What each symbol does to the objects:
state | % $ § ~ ! ^ * +
HQ | . DG . . BS PQ . TM
JD | FB ZZ RC DH BZ LP BR JP
TM | MT SB QL BM SC GB HG HQ
RG | QN HJ . DQ . . . GN
ZN | HJ QN TG BT DP QZ DD CM
FQ | QG PP . . ZQ . MH .
QJ | SC FL NC MC MT PG BL QT
RF | NJ LD NF HL HP DN JP BR
GT | . LF ZL ML LG . . .
QB | SL HG GP PZ FD SM SB Q126
PC | GN CM LG JG ZL RP CN QN
NF | BT DQ RF HJ FF RM JQ ZB
GB | MH FZ ML ZL JG TM QG PQ
FC | ZF LT GD TD ZM NM JN DL
LZ | . DP . PQ QN . . ZL
SB | QD TM ZM MR GD FZ QB DG
MJ | TN ZR RJ FD PZ CP PJ Q629
DL | DN CZ SQ QF MQ NJ DJ FC
ZS | . LH . . BN . PQ QG
NT | CN BP . ZQ . . GN .
TP | . . . DG QZ DP . MR
CN | NT CP FS PR LC ZR PC MZ
MC | RP DZ . QJ . GN . .
BL | BF FJ . . . ZQ QJ .
TT | FF PQ HN DP BT DG LH FZ
GN | PC NH MB PG DC MC NT RG
FH | DD . . JQ . . HJ BP
CZ | . DL BS . . QQ . LT
SC | QJ GD LT RP TM JG BF BS
JG | PG QP HC PC GB SC PR ZH
ZF | FC NC FL FT ZJ BR LP DN
ZM | ZJ QL SB NL FC CT GP MQ
CJ | LS LG CM NM LF TD HZ TG
PP | SM FQ BZ FP RC SL JH RH
ZQ | PR RC ZZ NT FQ BL PG BH
QF | . . QZ DL . TG . TD
GP | . . QB . JN TZ ZM .
CL | . DS . . . BN BS BF
DZ | PJ MC FT FL NG NH TN JC
QQ | LD NJ ZH NS DR CZ JJ HC
TD | FT TJ PJ FC NL CJ RJ QF
QT | BS RM . . . DQ . QJ
FJ | FD BL LP TN SL RC FL SZ
JJ | . JT BN . . . QQ CR
BH | BN JQ . . . . DQ ZQ
QG | FQ SM HF LC PR HG GB ZS
DC | ZL JF . MH GN . . .
FD | FJ BF JN MJ QB MN GD DS
HC | CG NM JG LG ML LT CR QQ
NC | LT ZF QJ . . CG . .
JQ | SJ BH JP FH RH SZ NF RC
TN | MJ . . FJ . BP DZ .
RH | LH . . . JQ . FF PP
TR | PQ FF . . DQ . . MH
DS | SZ CL DJ Q629 Q126 SJ SQ FD
TJ | . TD RP LT . LG . .
CT | GH ML FZ LF NM ZM TZ HN
LH | RH ZS LM Q217 SJ Q126 TT SM
LM | . . LH . JT . HN TZ
MH | GB JH RD DC PG MT FQ TR
ZH | DQ BT QQ QN PQ BS BN JG
LC | . CQ . QG CN . ZL .
TZ | BZ HF SM ZD FB GP CT LM
DQ | ZH NF LD RG TR QT BH PG
SQ | RM BS DL QZ DG BT DS GD
CP | BP CN HZ MN CQ MJ CM DD
FF | TT TR HP TB NF MS RH JH
QD | SB MT ZJ NG FL JH SL MS
HP | HN . FF . RF . . GH
SL | QB . . . FJ PP QD .
Q629 | . . . DS . DD QZ MJ
SJ | JQ BN JT DD LH DS BT MN
PQ | TR TT DR LZ ZH HQ ZS GB
FS | . HZ CN CR . . LG .
NL | . . MR ZM TD LF . .
RD | ML GH MH . CG . . .
BR | NM CG ZB LS GH ZF JD RF
BZ | TZ . PP . JD . GH .
MZ | . DD . BN . . QN CN
BD | JF ZL LF FZ CM MR CQ DP
NG | MR . . QD DZ JF . .
MB | LG LS GN CG . . . .
ZZ | CR JD ZQ . . . CG .
BT | NF ZH NJ ZN TT SQ SJ QP
BG | . . DD JT . . TG HZ
PG | JG ZB CG GN MH QJ ZQ DQ
SZ | DS . . . . JQ RM FJ
BF | BL FD GZ ZR HG PR SC CL
HG | . QB . . BF QG TM .
RZ | LF . JF GH LS . . .
LF | RZ GT BD CT CJ NL ZD FM
MS | DG . . . RM FF . QD
GZ | . JN BF . . CR LT .
LP | JN . FJ . . JD ZF .
FL | GD QJ ZF DZ QD ZB FJ RM
QH | . QZ . BS . QN . RP
DP | TB LZ FM TT ZN TP Q217 BD
BP | CP NT DH RC FP TN NH FH
NH | CM GN LS ZB JF DZ BP HJ
DH | HZ . BP JD . . LS .
QP | ZB JG NM CM FZ GD MN BT
Q126 | . . . . DS LH DG QB
RJ | . . MJ JN . HZ TD .
PZ | . . . QB MJ CQ MR .
FM | . . DP HN TG . . LF
NJ | RF QQ BT TG HN DL JT NM
LS | CJ MB NH BR RZ FT DH HL
LD | QQ RF DQ . . . . CG
JN | LP GZ FD RJ GP FB FC DJ
ZD | . . CQ TZ HZ . LF .
MR | NG BM NL SB PJ BD PZ TP
QN | RG ZN NS ZH LZ QH MZ PC
CQ | FP LC ZD SM CP PZ BD Q217
FP | CQ . . PP BP . JF .
DR | . HN PQ . QQ . . ML
JP | JT . JQ . . . RF JD
LT | NC FC SC TJ QL HC GZ CZ
HZ | DH FS CP FB ZD RJ CJ BG
JH | FZ MH GH JF ZB QD PP FF
ZJ | ZM . QD . ZF GH . .
FT | TD . DZ ZF . LS . .
GD | FL SC FC PJ SB QP FD SQ
QL | . ZM TM . LT ML . .
Q217 | . . . LH DD . DP CQ
QZ | JC QH QF SQ TP ZN Q629 PJ
TB | DP . . FF HJ . . JF
NM | BR HC QP CJ CT FC FB NJ
RC | MN ZQ JD BP PP FJ ZB JQ
HJ | ZN RG HL NF TB JC FH NH
MT | TM QD . . QJ MH . .
ML | RD CT GB GT HC QL HF DR
RP | MC PJ TJ SC BM PC ZR QH
TG | HL NS ZN NJ FM QF BG CJ
BM | . MR . TM RP ZL . .
BS | QT SQ CZ QH HQ ZH CL SC
HL | TG . HJ RF . . . LS
CR | ZZ FB PR FS HF GZ HC JJ
MN | RC PR FB CP SM FD QP SJ
ZB | QP PG BR NH JH FL RC NF
CM | NH PC CJ QP BD PJ CP ZN
LG | MB CJ PC HC GT TJ FS NS
FZ | JH GB CT BD QP SB SM TT
NS | . TG QN QQ . . . LG
JT | JP JJ SJ BG LM DJ NJ FB
DJ | . . DS . . JT DL JN
DN | DL . RM . . RF . ZF
DD | FH MZ BG SJ Q217 Q629 ZN CP
FB | JD CR MN HZ TZ JN NM JT
CG | HC BR PG MB RD NC ZZ LD
SM | PP QG TZ CQ MN QB FZ LH
BN | BH SJ JJ MZ ZS CL ZH PR
ZR | . MJ . BF . CN RP .
ZL | DC BD GT GB PC BM LC LZ
PR | ZQ MN CR CN QG BF JG BN
MQ | . . DG . DL HN . ZM
DG | MS HQ MQ TP SQ TT Q126 SB
GH | CT RD JH RZ BR ZJ BZ HP
HF | . TZ QG . CR . ML .
RM | SQ QT DN JC MS NF SZ FL
PJ | DZ RP TD GD MR CM MJ QZ
HN | HP DR TT FM NJ MQ LM CT
JC | QZ . . RM . HJ . DZ
JF | BD DC RZ JH NH NG FP TB

The rows follow the links: the fewer symbols apart two objects are, the more alike their rows tend to be.

Here are some objects, each with a row of numbers. One shown again gets a slightly different row.
HQ	[-515,-655,137,-402,-409,-1038,443,179,-61,-182,423,117,352,-28,93,450,19,-539,292,-563,-283,107,-585,363,337,279,-18,-358,626,-216,-416,204,-472,-245,-107,236,196,-388,-160,-22,279,-186,-80,-786,-189,-399,181,-208,-33]
QG	[30,-334,-111,-424,-468,-74,293,342,-423,127,149,602,-88,173,11,-295,474,-566,-534,375,-575,-71,15,-211,277,433,-575,-37,-377,-166,-45,141,-310,213,-206,-86,-277,-188,545,337,-157,120,-5,-778,-1213,176,-196,-610,363]
NT	[144,408,388,-230,-182,604,197,265,-452,-277,346,-206,265,73,-724,-492,-267,310,78,474,-603,-405,380,-206,-4,-369,89,148,-513,293,218,-752,486,669,-187,-238,-684,-298,150,406,-517,224,430,-153,-340,39,-575,-494,-6]
CJ	[521,301,-413,210,543,1045,-407,204,432,295,-168,-301,-784,159,125,-593,-364,245,289,249,778,-187,-104,-553,-450,-551,-274,400,-354,-32,-78,-547,58,-56,62,-86,104,61,127,59,318,-108,218,719,595,475,48,199,-140]
MB	[248,518,-58,-242,-14,793,2,719,-146,-392,205,-431,173,-186,-330,-688,-626,183,330,35,313,-8,136,-575,-625,-568,-514,112,-477,19,-362,-731,613,568,-233,-52,100,102,4,406,268,78,664,34,323,536,-214,-109,-177]
RP	[-201,119,-42,-179,148,-56,444,236,-280,-524,466,-513,191,194,-447,762,-189,-325,861,300,-284,-543,-219,148,174,-128,-45,234,-119,214,-271,-928,-204,-520,-159,169,-578,-456,-188,17,-38,-466,642,-539,465,-140,95,-561,-223]
PG	[185,409,-199,4,-216,2,232,577,-894,-131,91,-321,161,-274,-477,-286,43,-86,-526,409,-1190,32,-322,-187,-543,-573,-24,-159,-50,-265,362,142,-8,837,-20,256,-117,251,281,380,-59,353,732,-383,-341,-131,-99,13,-313]
GP	[-401,-294,-137,112,-4,-382,-75,-318,459,-206,-846,83,-254,-11,445,509,231,-326,-238,-23,679,272,583,30,402,621,-738,380,-97,299,-190,385,-108,-582,79,-27,292,329,199,-337,-31,-317,-38,-399,219,51,475,151,725]
FF	[-7,-557,307,-129,-614,-399,-48,-198,-229,542,-133,684,200,-329,301,-519,264,-179,-35,-623,-358,317,-31,136,-225,80,774,-734,167,-420,569,471,-108,594,9,144,337,71,78,-208,77,452,-862,111,-435,-653,-150,473,-338]
SL	[-406,-258,133,-11,-246,-451,62,-534,-306,-480,-773,-49,332,12,124,730,223,-484,-38,95,-384,267,695,378,395,669,-3,-73,-450,258,263,336,-191,-94,-21,158,-201,343,331,-535,-518,-110,158,-536,119,-832,145,187,736]
NJ	[230,149,-208,365,368,-44,-416,74,522,617,70,4,-193,-2,632,-351,2,551,-710,-259,528,278,-584,-124,-340,-146,51,-41,752,-694,-72,590,155,-52,11,-142,510,234,-460,377,579,213,-454,698,-41,547,108,268,-420]
TB	[309,-618,391,-211,-526,289,74,-207,-102,632,311,752,-94,-211,-62,-737,-137,163,881,-809,4,-79,174,261,-27,-62,954,-483,-86,37,454,-396,-24,376,-60,54,119,-432,264,-484,-84,316,-707,470,86,-418,-378,266,-378]
JT	[49,242,106,490,468,218,-403,-223,594,372,57,120,15,134,373,-272,75,673,-946,48,517,320,-121,-132,208,212,-149,131,560,-150,25,735,374,54,210,-296,153,184,-473,375,176,340,-791,758,-214,693,116,105,56]
FQ	[-162,-238,153,-410,-790,68,383,153,-667,-187,-150,424,189,-156,-65,-355,289,-377,-354,171,-732,195,396,-141,51,312,-394,-84,-626,-239,57,151,-48,778,-68,44,-351,99,518,99,-375,373,158,-734,-1001,-85,-558,-228,506]
MZ	[43,304,341,-179,-40,318,260,389,-22,267,1047,306,99,246,-539,-536,-102,439,-14,67,-133,-413,-215,54,439,-157,227,120,437,247,5,-429,398,178,17,-140,-544,-679,-533,461,-350,-34,-449,75,-497,395,-674,-736,-405]
BZ	[76,-57,14,-116,-387,259,-308,-340,160,19,-917,338,-92,-262,591,-684,143,-28,-543,40,421,420,839,-255,-25,368,-519,1,-754,-109,23,590,352,496,43,-131,424,472,627,-53,-104,308,-163,283,-181,202,59,411,751]
HF	[-32,-99,-258,-398,-440,236,56,476,206,-35,-232,508,-195,-4,481,-460,172,-122,-706,273,335,293,192,-449,97,285,-1336,315,-314,-185,-447,304,237,127,-241,-119,118,367,361,349,298,98,-14,-643,-645,758,-120,-240,620]
QP	[590,280,-495,476,301,220,-344,14,-270,615,-178,-44,-621,170,33,-109,587,-350,-485,783,-747,-386,-409,-180,-351,-243,444,17,82,-613,812,377,-682,-14,97,10,-350,196,368,121,92,-55,160,240,-132,-274,134,67,-428]
BT	[352,105,-212,434,254,-158,-248,42,10,946,362,200,-241,252,220,-264,517,232,-412,-63,-535,-96,-732,138,-145,-251,772,-301,768,-638,659,517,-402,47,144,-37,-29,-46,-342,188,248,208,-492,445,-362,-228,-118,134,-761]
LT	[-330,255,-324,38,355,-341,121,487,47,-615,-187,-704,219,-236,117,645,-208,-132,-145,193,180,212,-486,-254,-209,-190,-875,232,154,-89,-640,97,84,-395,-125,44,275,217,-193,216,482,-305,1042,-434,373,367,424,-226,215]
ZB	[441,324,-246,392,165,262,-290,-286,-424,186,-396,-286,-166,-39,-246,-150,269,-79,-426,415,-1060,-17,-81,-336,-652,-500,700,-125,-323,-435,935,372,-263,651,243,62,2,537,436,-114,-108,201,215,327,-88,-542,-233,276,-273]
PC	[389,184,-190,-29,-64,605,311,653,-273,342,811,-269,-315,233,-575,-497,61,-37,409,523,-326,-624,-368,-306,-231,-509,61,168,-224,51,20,-861,-165,66,-233,-80,-536,-415,186,463,56,-111,552,-140,-212,94,-397,-545,-446]
DL	[-325,89,-100,406,435,-543,-404,-75,644,-41,-8,-458,221,-151,476,790,-147,361,-123,-393,467,256,-577,358,9,197,89,46,590,-47,-373,553,-38,-451,42,95,646,156,-724,-122,472,-48,-52,372,632,260,587,377,-97]
FD	[-194,329,-53,472,452,-416,-284,-529,13,-303,-312,-374,120,287,-211,1257,412,-286,-367,498,-498,-37,190,308,553,400,114,321,144,214,529,381,-484,-537,258,-33,-553,226,-231,-58,-457,-334,119,-211,145,-474,295,-92,503]
MS	[-460,-370,283,-46,-377,-888,90,-545,-93,-119,-164,139,414,-339,119,560,106,-229,292,-708,-168,299,-29,658,3,295,701,-526,263,20,125,544,-224,-17,199,249,391,50,-131,-512,-23,177,-238,-246,229,-726,254,368,43]
HN	[84,-564,-189,174,-107,-73,-118,38,471,536,-202,717,-415,-127,877,-516,70,-44,-331,-712,772,381,-235,36,-101,212,-339,-302,461,-413,-238,622,-71,4,-54,-55,806,18,171,-33,706,248,-710,342,-189,373,33,424,-100]
GB	[81,-579,-444,-325,-621,32,392,532,-413,322,7,400,-458,-36,184,-376,440,-710,-207,261,-536,-86,-347,-156,-242,181,-506,-189,-76,-529,-62,80,-427,203,-223,182,-43,41,681,293,288,12,358,-791,-751,57,-108,-335,-49]
ZL	[241,-459,-145,-358,-660,544,409,572,-335,329,427,471,-436,8,-90,-572,158,-466,635,101,-141,-355,-38,-201,-90,-52,-305,-77,-405,-15,-133,-990,-281,263,-286,62,-179,-512,571,128,-22,-225,207,-463,-356,75,-371,-410,-68]
RG	[69,110,318,-249,-265,157,428,241,-279,72,969,-67,325,-32,-595,-573,-525,471,460,-407,-451,-119,-279,-5,-187,-361,543,-344,200,81,-119,-702,218,695,-38,50,-68,-398,-194,281,-192,358,26,105,-169,26,-563,-311,-840]

Each walk starts at a row. The symbols on each line, taken left to right, move it on to the next object.
Answer with the object's row; about right is enough.
---
[426,447,-203,241,433,1069,-355,64,610,188,-60,-10,-572,351,75,-422,-214,499,-112,596,733,-290,621,-415,174,-201,-331,529,-394,422,64,-270,213,-253,41,-444,-231,-36,14,164,-203,-119,-231,727,234,670,-1,-1,312]
+ ~ § % * ^ % + $ [-449,123,-328,104,254,-689,333,293,-293,-450,191,-604,242,-8,-393,1261,142,-490,3,452,-785,-275,-675,56,-159,-52,-181,273,192,-196,-257,-16,-413,-354,-58,295,-350,14,-10,95,211,-470,942,-794,-42,-194,362,-551,-75]
~ + ~ + ! $ % ~ % [-57,-617,72,-92,-28,58,89,-286,-52,-78,-337,109,-465,153,-50,667,43,-697,1060,-122,201,-461,271,293,164,330,183,27,-489,394,133,-714,-569,-623,-245,282,-35,-421,371,-688,-335,-562,298,-133,716,-674,265,145,240]
---
[-104,432,90,-171,-93,-131,-113,466,191,-27,465,41,285,98,265,-356,8,587,-924,11,319,321,-345,-18,206,-41,-553,111,587,-233,-521,425,411,318,178,-287,-92,-18,-586,765,330,284,-140,-7,-650,942,-139,-328,-103]
§ % * + + + * § [103,673,104,-71,-81,334,-95,417,-115,-439,-136,-340,375,-98,-39,-530,-125,381,-932,558,-61,504,178,-679,-159,-238,-871,217,-178,-147,-204,433,594,742,84,-235,175,363,-96,493,127,309,554,-96,-612,759,-206,-94,278]
§ + + § § $ + ~ ~ [103,388,442,184,121,-157,-244,-505,-53,272,69,219,463,128,-203,-292,99,581,-831,5,-598,246,124,237,153,-24,826,-420,257,-216,641,823,103,623,302,-221,-185,148,-424,182,-453,568,-818,469,-517,-218,-350,210,-359]
---
[-126,320,205,-17,-121,-171,297,247,-272,140,831,230,378,385,-116,-222,160,486,-947,102,-651,-108,-382,67,253,43,34,-227,651,-340,123,363,2,230,122,-268,-456,-342,-385,649,-99,186,-548,-260,-889,477,-293,-646,-274]
~ * § $ + + ! + % [383,-338,-21,-92,-244,737,-208,107,43,-4,-537,337,-461,-226,176,-788,-335,-46,488,-212,741,203,598,-434,-532,-298,-98,17,-706,83,-295,-543,351,287,-54,109,486,170,646,-405,234,155,108,448,439,13,-100,658,96]
% ! ~ ! $ $ * ! $ [-51,421,-215,70,176,345,-34,559,98,-139,-50,-209,-198,-15,185,-311,-64,211,-914,702,180,219,-229,-539,-54,98,-1133,402,-70,-269,-391,300,426,60,-118,-297,-110,348,-29,791,222,-90,284,-191,-533,953,-17,-353,363]
---
[257,295,-481,111,101,440,-132,828,-125,35,-81,-504,-175,-63,169,-358,16,-23,-675,521,108,231,-480,-518,-529,-379,-896,227,178,-476,-429,-34,37,111,-122,-68,331,288,217,663,661,40,507,-202,-175,831,170,-172,23]
$ ! ! ! + + [344,-371,-493,100,38,301,-313,84,322,372,-654,434,-839,-26,913,-513,290,-428,-209,-48,607,243,83,-531,-252,111,-699,102,-287,-468,-101,346,-239,-17,-226,-114,624,400,543,-99,452,65,24,97,18,202,135,384,405]
! ~ § ! ~ % [366,-445,-12,-115,-583,-63,-7,-270,-433,472,-697,450,-424,-220,137,-533,374,-447,-47,5,-665,170,313,-107,-436,-30,492,-437,-435,-487,604,409,-367,624,-7,182,165,436,804,-291,-70,277,119,-58,-209,-747,-51,540,82]
---
[90,-449,202,-351,-818,-599,352,281,-407,306,487,617,317,-325,-80,-614,3,-85,-85,-679,-677,319,-328,220,-270,62,88,-606,172,-441,42,129,-104,841,-45,256,291,-106,133,154,252,422,-212,-415,-733,-170,-273,-73,-400]
$ ^ ^ ! ! * ! ! [-27,-444,422,-65,-570,-298,51,-586,-49,443,-70,856,243,-73,69,-590,174,99,-451,-516,-495,214,399,330,238,545,394,-442,-15,-70,429,643,132,464,202,-89,86,100,108,-61,-325,531,-998,152,-758,-286,-296,89,222]
! * % $ * + [-64,504,-163,52,79,50,287,269,-442,42,223,20,-103,333,-296,-171,333,9,-825,833,-804,-191,-115,-270,89,18,-362,233,6,-244,227,102,-152,244,-58,-292,-708,123,41,714,-184,11,301,-505,-871,223,-303,-615,38]
---
[123,-140,74,-45,-491,123,42,-338,-301,140,-657,451,-251,7,142,-374,512,-310,-300,241,-558,329,770,109,69,383,16,-252,-611,-115,749,440,-107,433,-11,82,-145,346,667,-266,-505,483,-93,-94,-558,-531,-387,235,496]
% ~ + ! ~ ~ + % ~ [362,775,81,382,242,229,-194,-422,-374,95,-569,-64,-12,109,-357,-151,423,178,-859,761,-876,90,532,-134,-97,-48,425,61,-452,-81,919,566,69,541,142,-167,-453,468,229,138,-512,411,-45,468,-534,-346,-193,42,172]
^ * * ^ * + $ [-60,148,88,-43,-323,-284,249,416,-385,38,638,-105,575,-361,-356,-372,-166,258,-476,-308,-944,235,-615,62,-282,-442,459,-504,625,-457,95,381,154,837,47,127,67,-22,-282,401,257,483,-74,-164,-499,-16,-301,-300,-795]
---
[173,-110,-290,-53,-152,358,-294,-55,338,342,-678,585,-696,34,583,-357,281,-285,-628,361,709,253,497,-304,166,260,-698,278,-333,19,-92,437,85,-154,90,-114,145,408,554,7,62,102,-365,-197,-367,351,191,208,697]
^ * ! ^ % ^ % + ~ [-161,3,-12,136,566,-61,-149,-123,720,-145,405,-379,128,48,-4,481,-540,432,719,-536,964,-33,-311,281,79,-172,186,102,490,325,-480,-304,136,-678,-103,33,320,-163,-693,-159,151,-267,-217,569,890,78,274,272,-313]
^ % ~ ^ ^ ^ [-327,229,35,154,259,-636,-309,-361,548,-359,-306,-457,527,-350,127,507,-267,364,-119,-537,352,459,-227,300,-156,-130,259,-178,512,41,-422,622,321,-97,344,114,731,408,-638,-265,347,153,45,483,649,-90,594,447,-192]
